Small tables with named rows and columns. After each table, cells are looked up by row and column.

Govoli =
|  | Zivar | Tovebi |
|---|---|---|
| Banuk | 77 | 5 |
| Basiri | 53 | 89 |
| Lam | 80 | 47 |

What is the Zivar of Basiri in Govoli? 53
What is the Tovebi of Basiri in Govoli? 89
What is the Zivar of Lam in Govoli? 80
What is the Tovebi of Lam in Govoli? 47
What is the Tovebi of Banuk in Govoli? 5
What is the Zivar of Banuk in Govoli? 77

Dif
cols = Bik, Vopen, Dud, Viza
Boz: [0.715, -1.984, -7.599, -7.834]
Danan: [4.311, 5.657, 1.535, -2.959]
Fad: [2.098, -1.861, -2.924, 3.739]
Finefeb: [0.238, -1.494, -2.885, 3.076]
Dezaz: [1.318, -0.284, 4.539, -6.627]
Sil: [3.686, -0.226, -1.047, -3.209]
Ful: [0.332, -1.066, -1.747, 0.026]

Dud of Ful: -1.747
Viza of Dezaz: -6.627
Bik of Ful: 0.332
Bik of Sil: 3.686
Bik of Finefeb: 0.238
Viza of Finefeb: 3.076
Vopen of Boz: -1.984
Vopen of Ful: -1.066
Viza of Fad: 3.739

Vofumes.csv
,Gekuz,Riv,Moribe,Zev,Tupupig,Tini,Dufanem,Fas,Nabi,Bavute
Pufusev,181,201,126,107,61,103,248,161,59,182
Vado,186,163,92,188,128,146,145,151,114,143
Gem,177,178,148,70,123,163,41,174,213,158
Guperud,117,171,120,103,137,123,191,150,170,118
Vip,137,136,87,202,169,139,151,124,114,129

Pufusev, Fas -> 161
Gem, Moribe -> 148
Gem, Zev -> 70
Pufusev, Dufanem -> 248
Vado, Tini -> 146
Gem, Bavute -> 158
Gem, Fas -> 174

Kog =
|  | Samis | Tos | Datesul | Finor | Pes | Kat |
|---|---|---|---|---|---|---|
| Vil | -93.432 | -62.112 | -93.908 | 93.646 | -42.032 | -84.350 |
| Bami | -92.271 | -61.445 | -92.842 | 84.725 | -41.603 | -85.456 |
| Pesalun | -89.949 | -60.278 | -90.710 | 66.884 | -41.567 | -88.037 |
| Bogu | -88.401 | -60.445 | -89.289 | 54.990 | -41.496 | -89.511 |
| Gusup | -94.979 | -63.612 | -94.618 | 99.593 | -41.996 | -82.875 |
| Vibebid | -91.110 | -61.111 | -91.421 | 72.831 | -41.103 | -86.931 |
| Depi | -87.240 | -59.445 | -87.867 | 43.096 | -41.710 | -90.249 |
| Liv | -85.692 | -59.611 | -86.446 | 31.202 | -41.746 | -91.355 |

Datesul of Vil is -93.908
Pes of Bogu is -41.496
Pes of Depi is -41.710
Samis of Depi is -87.240
Finor of Vibebid is 72.831
Tos of Depi is -59.445
Finor of Pesalun is 66.884
Finor of Vil is 93.646
Tos of Bami is -61.445
Tos of Liv is -59.611
Tos of Vil is -62.112
Datesul of Bami is -92.842
Finor of Depi is 43.096
Finor of Bogu is 54.990
Pes of Bami is -41.603
Datesul of Bogu is -89.289
Samis of Pesalun is -89.949

Vez
         Roluse  Pagiker  Tifis   Ligob  Mineke     Nak  Padosit     Kir
Mer        4.77   -11.31  -1.38   15.10   12.91    8.87     2.26   15.20
Rogifep    1.98    20.33  25.20   34.99   -6.76   -2.16     6.72   10.23
Tasit    -42.47    13.10   6.33  -31.60   11.97  -27.78    73.96  -19.00
Buk       17.62    19.12  -9.16   20.17   11.39   13.88    17.77    4.83
Parib    -17.06    17.13  24.25  -25.14  -15.55   -1.91    28.87  -26.29
Kiz        7.55     0.43  -7.46   33.90   21.80   17.13    14.88   16.27
Zam       32.31   -10.97   4.37   10.24  -45.70   -5.90     3.69   22.81
Nezake    25.38    -1.77  72.65  -41.76    4.19   68.83    16.18  -25.22
Nerafo     0.97    20.42  17.81   27.00   28.92    8.11    -4.76  -19.90
Tigum     51.56    28.23   4.39   28.71  -16.43   40.93   -59.67   46.84
Mina      48.37   -50.93  26.85   -4.80  -36.45  -16.24    41.80   18.62
Nur       -1.03    13.77  -1.80   17.82   -6.72   28.01    20.46   14.20
Dapufi   -20.51    31.57   6.42   27.42   67.44   72.38     8.81   -7.94
Radek     16.73     4.47  15.32    4.99   34.93   16.16    18.58   16.07

What is the Padosit of Nur in Vez? 20.46
What is the Padosit of Mer in Vez? 2.26
What is the Roluse of Parib in Vez? -17.06
What is the Mineke of Nerafo in Vez? 28.92
What is the Kir of Nerafo in Vez? -19.90
What is the Ligob of Rogifep in Vez? 34.99
What is the Nak of Radek in Vez? 16.16
What is the Padosit of Buk in Vez? 17.77
What is the Tifis of Tasit in Vez? 6.33
What is the Padosit of Kiz in Vez? 14.88
What is the Ligob of Mina in Vez? -4.80
What is the Nak of Nur in Vez? 28.01
What is the Tifis of Mina in Vez? 26.85
What is the Ligob of Mer in Vez? 15.10
What is the Tifis of Tigum in Vez? 4.39
What is the Nak of Parib in Vez? -1.91
What is the Pagiker of Radek in Vez? 4.47
What is the Kir of Zam in Vez? 22.81
What is the Roluse of Rogifep in Vez? 1.98
What is the Mineke of Rogifep in Vez? -6.76
Which row has the largest Ligob? Rogifep

